Below is a small trained network, with its code and all its weights. Each question gives an input and a target symbol and asks what happens when units are switched off, that is, made to give their printed mean instead of their output.

import numpy as np


def w(rows, s, z=0):
    codes = np.array(rows[::2]) - 128.0
    scale = np.full(codes.shape[1], s)
    scale[-1] = z or s
    return codes * scale


def f(y):
    return y / 2 * (1 + np.tanh(0.7978845608 * (y + 0.044715 * y**3)))


def softmax(a):
    e = np.exp(a - a.max(-1, keepdims=True))
    return e / e.sum(-1, keepdims=True)


def log_softmax(a):
    a = a - a.max(-1, keepdims=True)
    return a - np.log(np.exp(a).sum(-1, keepdims=True))


def net(x, mask):
    ids = ['ΓΘΨαβεζηλμξπτφ'.index(c) for c in x.split()]
    T = len(ids)
    res = E[ids] + P[:T]
    r = res
    for j in range(2):
        rows = slice(4 * j, 4 * j + 4)
        q, k, v = (r @ M[0][rows].T for M in (Q, K, V))
        z = softmax(np.where(np.tri(T) > 0, q @ k.T / 4**0.5, -1e9)) @ v
        o = O[0][rows]
        res = res + np.where(mask[j], z, o[:, -1]) @ o[:, :-1]
    y = f(res @ A[0][:, :-1].T + A[0][:, -1])
    res = res + np.where(mask[2:26], y, B[0][:, -1]) @ B[0][:, :-1]
    return log_softmax(res[-1] @ U[:, :-1].T + U[:, -1])


Q, K, V, O, A, B = {}, {}, {}, {}, {}, {}
E = w([
[76,153,133,107,17,143],'Γ',
[202,90,153,113,4,58],'Θ',
[243,157,160,150,170,37],'Ψ',
[109,187,174,144,124,62],'α',
[138,60,160,173,55,134],'β',
[229,214,106,156,141,122],'ε',
[128,105,185,108,149,68],'ζ',
[113,168,153,229,72,177],'η',
[206,140,126,198,112,131],'λ',
[116,155,183,73,155,72],'μ',
[58,96,192,164,159,144],'ξ',
[47,141,169,187,165,202],'π',
[170,74,152,89,149,146],'τ',
[98,137,202,206,178,93],'φ',
],0.015)
P = w([
[131,99,69,129,132,120],'0',
[147,116,129,118,132,144],'1',
[153,130,169,116,142,165],'2',
[161,141,202,113,150,181],'3',
[171,151,231,112,152,183],'4',
[174,160,250,104,148,198],'5',
],0.011)
Q[0] = w([
[157,170,174,155,90,181],'H0',
[177,156,168,161,186,117],'H0',
[195,122,201,118,102,175],'H0',
[113,148,33,212,102,95],'H0',
[129,59,163,212,166,123],'H1',
[147,166,254,140,46,171],'H1',
[104,93,89,124,133,196],'H1',
[108,130,63,227,123,120],'H1',
],0.01)
K[0] = w([
[148,109,197,59,156,159],'H0',
[137,106,138,103,85,145],'H0',
[141,189,248,114,121,172],'H0',
[80,77,66,104,173,105],'H0',
[115,165,129,85,126,118],'H1',
[161,143,221,102,194,168],'H1',
[136,154,127,126,103,53],'H1',
[117,136,81,102,115,118],'H1',
],0.013)
V[0] = w([
[67,188,121,143,97,103],'H0',
[136,131,113,200,145,178],'H0',
[93,147,98,121,58,163],'H0',
[123,81,124,77,57,149],'H0',
[74,140,182,185,106,60],'H1',
[144,39,185,88,109,144],'H1',
[159,181,96,187,93,137],'H1',
[146,76,150,253,104,166],'H1',
],0.012)
O[0] = w([
[132,76,231,109,72,135,86],'H0',
[82,213,124,110,76,162,98],'H0',
[205,101,189,139,102,194,132],'H0',
[199,75,108,162,157,215,191],'H0',
[84,40,179,227,20,2,110],'H1',
[119,45,53,138,156,162,253],'H1',
[156,199,124,129,63,138,80],'H1',
[131,171,60,226,91,144,158],'H1',
],0.0082,0.0056)
A[0] = w([
[184,125,170,126,77,37,84],'N0',
[187,104,125,221,114,152,167],'N1',
[136,149,2,76,144,137,77],'N2',
[82,88,173,101,36,188,83],'N3',
[191,122,100,144,160,20,2],'N4',
[65,91,206,114,84,37,35],'N5',
[105,106,130,131,173,176,48],'N6',
[118,14,84,183,130,97,130],'N7',
[119,114,168,109,140,131,132],'N8',
[47,192,119,8,117,142,170],'N9',
[50,44,137,112,102,174,164],'N10',
[149,154,206,36,133,134,121],'N11',
[182,43,149,151,238,41,207],'N12',
[134,92,137,209,99,133,25],'N13',
[164,101,48,222,127,157,121],'N14',
[30,102,105,105,124,195,148],'N15',
[208,122,121,55,141,94,154],'N16',
[149,131,73,86,46,166,147],'N17',
[155,62,129,205,105,86,74],'N18',
[42,199,154,216,172,166,162],'N19',
[116,78,125,197,156,111,150],'N20',
[135,73,134,134,130,151,101],'N21',
[67,51,185,114,157,83,178],'N22',
[102,116,213,129,176,70,192],'N23',
],0.008,0.0049)
B[0] = w([
[144,97,184,178,90,144,156],'N0',
[24,138,145,73,124,165,210],'N1',
[96,100,165,195,80,127,192],'N2',
[141,135,98,107,115,56,201],'N3',
[127,79,83,161,84,187,140],'N4',
[170,187,167,116,69,72,164],'N5',
[158,134,180,123,70,122,163],'N6',
[138,227,150,55,163,125,192],'N7',
[122,112,109,105,97,128,141],'N8',
[177,20,17,254,87,84,155],'N9',
[120,124,69,53,122,88,203],'N10',
[248,112,126,191,76,145,161],'N11',
[81,99,158,200,138,116,255],'N12',
[127,105,146,62,117,169,159],'N13',
[107,252,193,100,144,178,190],'N14',
[99,78,78,79,62,52,172],'N15',
[193,75,133,165,144,151,183],'N16',
[114,134,99,136,142,197,178],'N17',
[137,140,178,60,148,119,169],'N18',
[79,10,155,155,134,140,165],'N19',
[97,216,134,95,208,136,168],'N20',
[109,165,136,74,116,147,170],'N21',
[185,150,70,28,146,128,185],'N22',
[193,123,81,137,108,178,171],'N23',
],0.006,0.0099)
U = w([
[122,89,76,80,31,155,136],'Γ',
[169,91,222,84,140,192,65],'Θ',
[149,56,111,225,103,113,130],'Ψ',
[126,132,171,129,113,57,101],'α',
[116,185,120,71,160,152,1],'β',
[185,198,85,152,126,141,129],'ε',
[162,133,99,56,185,57,159],'ζ',
[79,117,146,172,102,156,66],'η',
[104,191,110,126,139,144,72],'λ',
[203,77,127,96,147,57,101],'μ',
[75,154,97,65,166,72,178],'ξ',
[63,62,90,169,107,93,154],'π',
[101,74,1,126,220,214,200],'τ',
[63,162,183,125,160,55,227],'φ',
],0.0063,0.0041)

Each question gives the input, a string of symbols that net reads in full, and the target symbol t.
The units are the heads (4 rows each of Q, K, V and O) and the neurons (one row each of A and B). Each row of codes is followed by its name. A weight is (code - 128) times the scale printed after its matrix; where a second scale follows, it is the last column's (O, A, B and U).
mask holds one flag per unit, heads first, then neurons. A switched-off unit (its flag False) gives its mean, the last column of its rows in O or B, instead of its output. The means were averaged over made-up inputs and are rounded, as every weight is.
A unit's drop is (log p(t) with every unit on - log p(t) with that unit switched off) / (log p(t) with every unit on - log p(t) with every unit switched off).
The circuit of an input: a set's keep is (log p(t) with only the set's units on - log p(t) with every unit switched off) / (log p(t) with every unit on - log p(t) with every unit switched off). Starting from the 12 units with the biggest drops (on a tie, the unit counted first), units are removed one at a time, each time the one whose removal leaves the highest keep (on an exact tie, the one counted first), for as long as the keep stays at least 0.8.
circuit, biggest first: the units of the circuit, biggest drop first
unit that matters most: the unit with the biggest drop
top k neurons: the k neurons with the biggest drops, biggest first
which heads matter: for each layer, one digit per head in row order, 1 if its drop is at least 0.15 and else 0, layers parted by /
drop when u is switched off: that unit's drop, to one decimal
input τ ε Γ λ Γ τ, target τ: which heads matter -> 01
input Γ Γ Γ, target Θ: which heads matter -> 10
input Γ ε β Γ τ ξ, target τ: which heads matter -> 10
input Γ τ Γ Θ τ Γ, target τ: which heads matter -> 01
input ζ ε τ α, target τ: which heads matter -> 01
input Γ Γ Γ Θ, target Θ: which heads matter -> 10
input τ μ Ψ ε ξ φ, target φ: top 2 neurons -> (N20 N5)
input τ φ μ Γ Ψ ζ, target ζ: circuit, biggest first -> (H1 N22 H0)
input Γ ε ε Γ Θ, target Θ: which heads matter -> 10
input Γ ε τ Ψ, target τ: circuit, biggest first -> (H1 H0 N4)
input Γ α ε π, target π: top 2 neurons -> (N19 N9)
input Γ Ψ τ ζ, target τ: which heads matter -> 11
input ζ Θ Γ τ β, target τ: circuit, biggest first -> (H1)
input ε Γ ε, target ε: which heads matter -> 01
input Γ Γ Γ τ ε, target τ: circuit, biggest first -> (H1 H0)
input ζ ξ ε Γ τ Θ, target τ: circuit, biggest first -> (H1)
input Γ Γ α μ, target μ: top 2 neurons -> (N22 N11)
input Γ ε π, target Ψ: top 2 neurons -> (N9 N19)
input ε Γ Γ Γ, target Θ: top 2 neurons -> (N9 N15)
input ξ μ Γ Γ Ψ, target Ψ: unit that matters most -> N12
input Γ Γ Γ Γ μ, target μ: drop when N6 is switched off -> 0.0
input Γ Γ β τ, target τ: drop when H1 is switched off -> 0.5
input Γ Γ Ψ, target Ψ: drop when N12 is switched off -> 0.2
